Here is a tiny trained network, its code and every weight. The questions are about switching its units off for an input and a class, where a switched-off unit gives its printed mean instead of its output.

import numpy as np


def w(rows, s, z=0):
    codes = np.array(rows[::2]) - 128.0
    scale = np.full(codes.shape[1], s)
    scale[-1] = z or s
    return codes * scale


def f(y):
    return y / 2 * (1 + np.tanh(0.7978845608 * (y + 0.044715 * y**3)))


def log_softmax(a):
    a = a - a.max(-1, keepdims=True)
    return a - np.log(np.exp(a).sum(-1, keepdims=True))


def net(x, mask):
    res = np.array(x, float).reshape(1, 6) / 4 @ E
    y = f(res @ A[0][:, :-1].T + A[0][:, -1])
    res = res + np.where(mask, y, B[0][:, -1]) @ B[0][:, :-1]
    return log_softmax(res[-1] @ U[:, :-1].T + U[:, -1])


A, B = {}, {}
E = w([
[153,139,233,213,83,151,149],'x0',
[71,232,136,130,188,166,222],'x1',
[199,86,55,155,142,156,203],'x2',
[214,176,183,55,124,112,132],'x3',
[129,126,133,128,128,125,131],'x4',
[105,103,142,72,37,255,137],'x5',
],0.0085)
A[0] = w([
[137,177,110,100,93,212,114,92],'neuron 1',
[123,83,149,133,181,48,129,63],'neuron 2',
[86,95,152,87,74,166,169,57],'neuron 3',
[88,190,126,126,179,151,236,65],'neuron 4',
[89,174,143,111,152,146,176,84],'neuron 5',
[159,59,122,135,146,147,98,141],'neuron 6',
[107,143,59,71,168,138,116,80],'neuron 7',
[137,156,192,207,91,132,147,53],'neuron 8',
[192,131,205,194,102,139,129,85],'neuron 9',
[57,178,169,74,119,96,19,196],'neuron 10',
[6,71,134,175,123,122,108,85],'neuron 11',
[139,180,122,215,211,60,130,58],'neuron 12',
[110,143,50,1,135,97,89,99],'neuron 13',
[193,99,81,128,146,155,187,190],'neuron 14',
[175,62,122,121,81,95,69,1],'neuron 15',
[216,149,176,60,142,73,144,157],'neuron 16',
[109,107,142,112,103,192,142,65],'neuron 17',
[58,113,86,224,139,110,91,100],'neuron 18',
[97,77,146,76,110,197,150,53],'neuron 19',
[64,135,174,104,137,121,65,100],'neuron 20',
[73,62,70,217,134,134,169,147],'neuron 21',
],0.0099,0.0072)
B[0] = w([
[163,129,89,99,133,124,81,176],'neuron 1',
[210,85,94,126,121,161,73,161],'neuron 2',
[211,107,100,140,156,128,70,168],'neuron 3',
[112,10,167,117,21,56,134,202],'neuron 4',
[136,41,115,118,49,86,119,166],'neuron 5',
[158,114,139,141,87,86,176,176],'neuron 6',
[119,87,184,177,187,102,144,171],'neuron 7',
[110,83,200,182,201,138,121,169],'neuron 8',
[58,126,181,142,198,131,122,181],'neuron 9',
[237,163,83,155,122,110,215,254],'neuron 10',
[120,155,139,48,158,119,178,188],'neuron 11',
[216,83,51,114,131,194,38,203],'neuron 12',
[78,103,254,191,207,152,122,212],'neuron 13',
[194,203,117,186,105,160,212,205],'neuron 14',
[88,40,144,97,78,33,143,171],'neuron 15',
[110,166,147,34,117,169,137,198],'neuron 16',
[182,93,123,109,165,163,97,160],'neuron 17',
[140,149,183,56,120,154,134,192],'neuron 18',
[206,90,83,127,180,161,63,174],'neuron 19',
[191,146,76,214,98,117,189,173],'neuron 20',
[135,186,162,60,143,133,150,224],'neuron 21',
],0.0091,0.0096)
U = w([
[103,32,140,126,16,57,128,119],'0',
[162,96,61,134,153,204,16,109],'1',
[80,109,213,218,217,155,135,99],'2',
[113,164,126,139,94,154,130,253],'3',
[160,181,91,213,96,146,221,84],'4',
[108,183,169,8,119,164,141,104],'5',
[52,170,88,173,93,121,109,124],'6',
[2,163,45,199,115,158,57,98],'7',
],0.0098,0.018)

Each question gives the input, the list of numbers given to net, and the class t.
The units are the neurons (one row each of A and B). Each row of codes is followed by its name. A weight is (code - 128) times the scale printed after its matrix; where a second scale follows, it is the last column's (A, B and U).
mask holds one flag per neuron, in row order. A switched-off neuron (its flag False) gives its mean, the last column of its row in B, instead of its output. The means were averaged over made-up inputs and are rounded, as every weight is.
A unit's drop is (log p(t) with every unit on - log p(t) with that unit switched off) / (log p(t) with every unit on - log p(t) with every unit switched off).
The circuit of an input: a set's keep is (log p(t) with only the set's units on - log p(t) with every unit switched off) / (log p(t) with every unit on - log p(t) with every unit switched off). Starting from the 12 units with the biggest drops (on a tie, the unit counted first), units are removed one at a time, each time the one whose removal leaves the highest keep (on an exact tie, the one counted first), for as long as the keep stays at least 0.8.
units of the circuit, in order: the units of the circuit, biggest drop first
most important unit: the unit with the biggest drop
top k neurons: the k neurons with the biggest drops, biggest first
drop when u is switched off: that unit's drop, to one decimal
input [5,-4,-8,-2,2,8], class 1: most important unit -> neuron 19
input [-3,-5,-5,-7,5,-4], class 5: top 3 neurons -> neuron 18; neuron 11; neuron 21
input [-7,6,-3,-6,4,-2], class 2: top 4 neurons -> neuron 13; neuron 7; neuron 16; neuron 15
input [-8,7,6,6,7,-2], class 2: top 2 neurons -> neuron 13; neuron 7
input [-4,6,-2,6,-2,5], class 0: units of the circuit, in order -> neuron 4; neuron 5
input [5,7,6,2,7,4], class 0: top 3 neurons -> neuron 4; neuron 5; neuron 10
input [2,-4,-8,-6,-2,7], class 4: units of the circuit, in order -> neuron 10; neuron 20
input [4,8,-8,-6,6,7], class 0: top 3 neurons -> neuron 4; neuron 5; neuron 14
input [-8,6,-2,-4,-2,8], class 1: top 3 neurons -> neuron 19; neuron 1; neuron 3
input [-2,5,5,3,4,-6], class 1: top 2 neurons -> neuron 12; neuron 10
input [2,-6,7,8,5,6], class 5: top 3 neurons -> neuron 16; neuron 4; neuron 10
input [7,-5,-4,-4,-2,6], class 2: units of the circuit, in order -> neuron 9; neuron 8
input [2,2,-7,-7,-6,-6], class 4: top 3 neurons -> neuron 10; neuron 20; neuron 16
input [7,-3,-4,5,-2,0], class 2: units of the circuit, in order -> neuron 9
input [-3,-6,-8,-6,4,-5], class 4: top 3 neurons -> neuron 10; neuron 20; neuron 4
input [4,1,1,-7,1,6], class 5: units of the circuit, in order -> neuron 21; neuron 11
input [-6,3,4,-3,6,-1], class 2: units of the circuit, in order -> neuron 7; neuron 13
input [-6,-3,-5,-8,-7,-3], class 5: top 2 neurons -> neuron 18; neuron 11
input [-8,5,-1,4,-4,-8], class 1: top 2 neurons -> neuron 12; neuron 2
input [-7,-7,8,-3,-4,3], class 4: most important unit -> neuron 14
input [-7,2,-8,6,6,1], class 4: top 2 neurons -> neuron 10; neuron 20
input [1,-4,-1,1,7,7], class 1: drop when neuron 7 is switched off -> 0.0
input [7,-1,-3,1,5,0], class 2: drop when neuron 9 is switched off -> 0.1
input [3,6,-6,-2,6,-3], class 0: drop when neuron 4 is switched off -> 0.6
